What each symbol does to the states:
MM: *>FD, §>JT
LP: *>JQ, §>TT
LF: *>HR, §>ZZ
QG: *>NM, §>ML
HL: *>DC, §>QQ
FG: *>QP, §>TJ
ZZ: *>JH, §>LF
QT: *>FF, §>CN
TC: *>MM, §>SM
ZJ: *>QQ, §>DC
JT: *>SM, §>MM
FC: *>ZZ, §>HR
DC: *>NH, §>ZJ
RQ: *>CN, §>FF
NZ: *>ML, §>NM
JZ: *>FG, §>BQ
TJ: *>BQ, §>FG
CN: *>ZL, §>QT
HR: *>LZ, §>FC
CG: *>JR, §>RJ
QQ: *>TC, §>HL
CH: *>RQ, §>TG
LZ: *>RP, §>ZH
ZH: *>FC, §>LZ
ML: *>JZ, §>QG
ZL: *>JT, §>FD
RJ: *>NZ, §>CG
RP: *>TJ, §>QP
QP: *>ZH, §>RP
JR: *>TT, §>JQ
SM: *>HL, §>TC
JQ: *>RJ, §>JR
BQ: *>QG, §>JZ
FD: *>QT, §>ZL
NH: *>LF, §>JH
NM: *>CG, §>NZ
JH: *>ZJ, §>NH
TT: *>CH, §>LP
FF: *>TG, §>RQ
TG: *>LP, §>CH

In the rows, zero is written as 25.

The rows follow the links: the fewer symbols apart two states are, the more alike their rows tend to be.

Each row is also shifted at random along 6 hidden directions that mean nothing.

Some states, each with a row of numbers:
RJ
[26,23,27,22,27,24,24,20,18,16,24,23,34,30,17,26,25,28,38,18,28,15,29,23,22,19,29,26,18,13,21,35,28,16,26,18,18,26,26,27,28,26,23]
TC
[25,29,22,29,28,18,16,37,30,31,22,29,26,23,36,28,27,27,26,24,22,28,27,28,31,29,39,29,33,29,31,27,35,24,23,27,28,20,27,29,36,34,27]
TT
[28,26,22,25,17,26,25,22,29,23,32,18,18,21,24,29,21,21,35,23,25,27,26,40,27,21,9,29,29,21,26,16,29,21,27,24,30,25,36,24,18,26,36]
CH
[27,24,23,28,28,24,18,31,25,24,21,26,22,21,27,26,24,28,33,25,19,21,20,25,22,29,40,23,25,15,22,37,29,28,26,25,23,22,28,30,32,26,24]
BQ
[25,28,27,25,25,23,23,27,28,20,26,23,30,26,25,29,24,23,30,27,27,20,22,20,25,24,27,23,26,19,27,29,24,25,25,22,24,23,27,25,27,26,22]
NH
[18,23,27,21,26,35,31,23,22,25,26,23,6,24,19,23,21,18,27,29,29,36,22,18,21,28,11,24,20,20,29,19,12,31,32,18,28,20,28,19,17,20,21]
TG
[18,22,24,20,20,31,26,25,24,26,25,22,11,23,18,25,19,22,31,28,28,30,23,26,23,23,20,26,19,16,23,24,14,25,32,19,31,24,34,20,17,24,24]
NM
[28,27,27,24,22,33,28,16,25,21,27,28,32,26,16,30,20,25,13,29,27,14,20,20,27,29,10,23,21,30,22,23,13,25,27,22,24,27,21,24,17,21,17]
QT
[27,26,24,25,26,29,20,21,22,28,22,35,38,27,19,29,23,29,15,21,29,14,29,22,32,29,25,31,22,33,23,29,22,11,26,16,24,22,23,30,29,33,16]
JR
[27,26,25,27,27,32,20,23,24,15,24,26,22,21,17,32,18,23,36,25,24,13,17,18,23,32,17,25,20,10,25,33,18,24,31,13,22,17,30,29,24,23,16]
HL
[29,23,25,24,29,22,26,19,18,18,26,30,26,31,26,27,27,28,31,14,25,22,31,27,28,28,12,33,24,28,32,16,33,22,28,27,20,27,18,26,28,26,25]
ZJ
[25,30,24,27,25,31,25,27,30,29,28,25,21,20,27,27,25,22,21,27,27,31,26,28,29,28,17,27,30,30,29,20,23,24,26,20,30,19,30,27,22,29,27]
ZH
[27,29,25,27,23,28,30,24,32,33,31,20,25,22,28,23,28,18,20,27,28,34,28,32,28,22,16,28,33,36,25,16,30,20,19,23,27,22,32,26,22,27,36]
ML
[26,22,28,22,23,29,31,16,22,21,27,24,24,28,18,24,23,22,25,24,27,22,23,23,22,25,10,25,20,25,23,20,20,25,25,24,21,28,24,23,19,18,24]
TJ
[20,28,28,25,25,24,23,32,32,29,24,24,23,24,27,26,24,19,26,31,27,29,20,18,26,25,31,25,27,22,28,27,22,26,23,19,26,18,32,24,28,27,22]
LP
[23,21,24,23,18,17,25,25,27,34,25,30,27,30,30,24,25,27,14,25,24,27,27,33,29,23,24,32,27,40,24,15,30,23,21,35,26,34,22,22,28,27,29]
FC
[32,27,26,27,25,24,35,18,24,16,33,18,30,27,27,23,30,28,25,23,24,25,30,32,23,20,15,18,29,27,26,19,28,35,25,39,26,37,16,22,16,19,32]

From each start, follow one symbol. Which state do you reach?
Answers are names.
new walk
[29,26,24,23,27,26,23,17,17,10,26,30,30,29,20,34,22,31,32,15,26,11,28,25,29,29,10,28,21,20,30,23,22,23,34,25,24,28,17,25,22,27,17]
§ -> ZL
new walk
[20,26,28,22,26,27,29,26,24,25,27,21,17,26,24,23,25,21,31,25,30,34,27,22,24,22,21,25,23,21,28,21,22,26,28,21,27,22,29,21,21,25,26]
* -> HR
new walk
[23,26,27,24,22,31,30,22,26,20,26,22,22,23,20,26,21,24,19,35,25,22,17,17,21,26,21,15,20,20,22,29,9,37,29,27,28,28,22,20,15,17,18]
§ -> ML
new walk
[26,25,28,26,29,33,27,21,25,26,24,24,30,24,17,24,25,20,24,26,29,22,24,17,22,25,23,25,22,23,20,31,23,17,22,12,19,18,30,29,26,24,23]
§ -> TJ
new walk
[26,23,26,21,20,24,33,16,21,16,31,16,25,29,18,24,25,24,36,20,29,24,30,33,21,15,13,24,21,17,22,21,25,23,28,27,24,35,27,19,15,20,33]
§ -> NM
new walk
[23,27,29,24,30,25,25,25,25,26,23,30,31,29,25,26,27,24,21,24,29,24,26,16,27,27,24,28,24,30,29,24,24,20,23,19,21,21,22,26,30,28,20]
§ -> FC
new walk
[23,23,28,24,25,25,30,26,26,25,25,19,19,25,24,20,25,21,30,29,25,30,22,23,19,22,27,21,23,18,23,27,24,30,24,26,23,25,29,23,24,20,29]
* -> FG
new walk
[25,27,23,26,25,27,22,27,26,27,25,28,27,24,26,28,24,28,21,25,26,25,27,27,30,27,27,26,27,28,27,25,23,23,28,24,30,25,25,26,24,30,23]
§ -> JT
new walk
[27,24,22,25,24,23,25,25,23,29,27,23,25,24,28,21,29,27,30,19,25,31,34,38,27,20,27,29,28,28,24,22,35,20,24,28,27,29,28,27,26,30,36]
§ -> MM
new walk
[29,23,22,26,27,30,23,21,21,23,25,27,22,23,21,27,23,26,32,20,24,22,26,29,25,29,18,30,23,21,25,26,28,18,28,19,24,22,28,29,25,26,26]
* -> ZL
new walk
[28,20,23,27,26,26,27,25,17,17,22,22,23,24,24,21,26,36,27,28,18,20,21,24,15,26,42,10,19,13,17,41,19,44,32,40,27,39,13,24,21,15,22]
* -> CN
new walk
[22,26,25,22,24,28,30,22,23,24,30,21,16,25,23,25,24,19,36,19,31,35,32,32,27,21,7,32,25,23,30,13,28,18,29,18,28,22,32,22,19,28,33]
* -> NH
new walk
[21,20,25,23,19,19,25,27,31,43,22,33,25,29,31,20,26,25,2,32,23,32,22,27,28,28,30,31,27,47,22,15,27,26,17,36,26,31,21,22,29,24,26]
§ -> JR
new walk
[25,28,28,25,25,26,29,25,27,31,23,22,47,28,22,18,33,29,6,32,31,22,33,19,25,15,49,14,24,33,15,38,18,23,18,27,27,33,19,25,24,27,24]
* -> TJ
new walk
[23,21,24,25,27,24,26,29,23,28,24,25,10,25,30,21,26,26,31,25,22,36,23,28,23,28,26,26,26,23,28,21,27,33,28,31,27,26,25,22,26,23,28]
§ -> TC
new walk
[26,27,26,29,28,26,25,31,30,29,25,27,20,22,32,24,27,23,20,30,22,31,20,22,25,32,27,23,31,30,30,23,27,33,22,29,25,21,23,27,28,24,25]
* -> JH
new walk
[28,23,24,23,28,18,21,23,17,15,22,31,36,32,25,29,26,35,29,17,23,11,28,24,26,25,32,25,20,21,25,31,27,25,30,31,21,33,14,26,30,26,17]
* -> TG
new walk
[28,30,24,28,29,26,20,27,26,24,25,30,30,24,27,30,25,26,26,21,26,20,27,25,31,30,23,29,29,28,30,26,28,19,25,19,25,18,25,31,29,32,22]
§ -> HL
new walk
[31,26,27,27,28,21,27,22,25,19,28,25,27,27,27,28,27,23,33,19,24,22,25,25,25,27,14,29,28,25,30,19,35,24,22,26,17,24,24,27,29,23,28]
* -> ZH
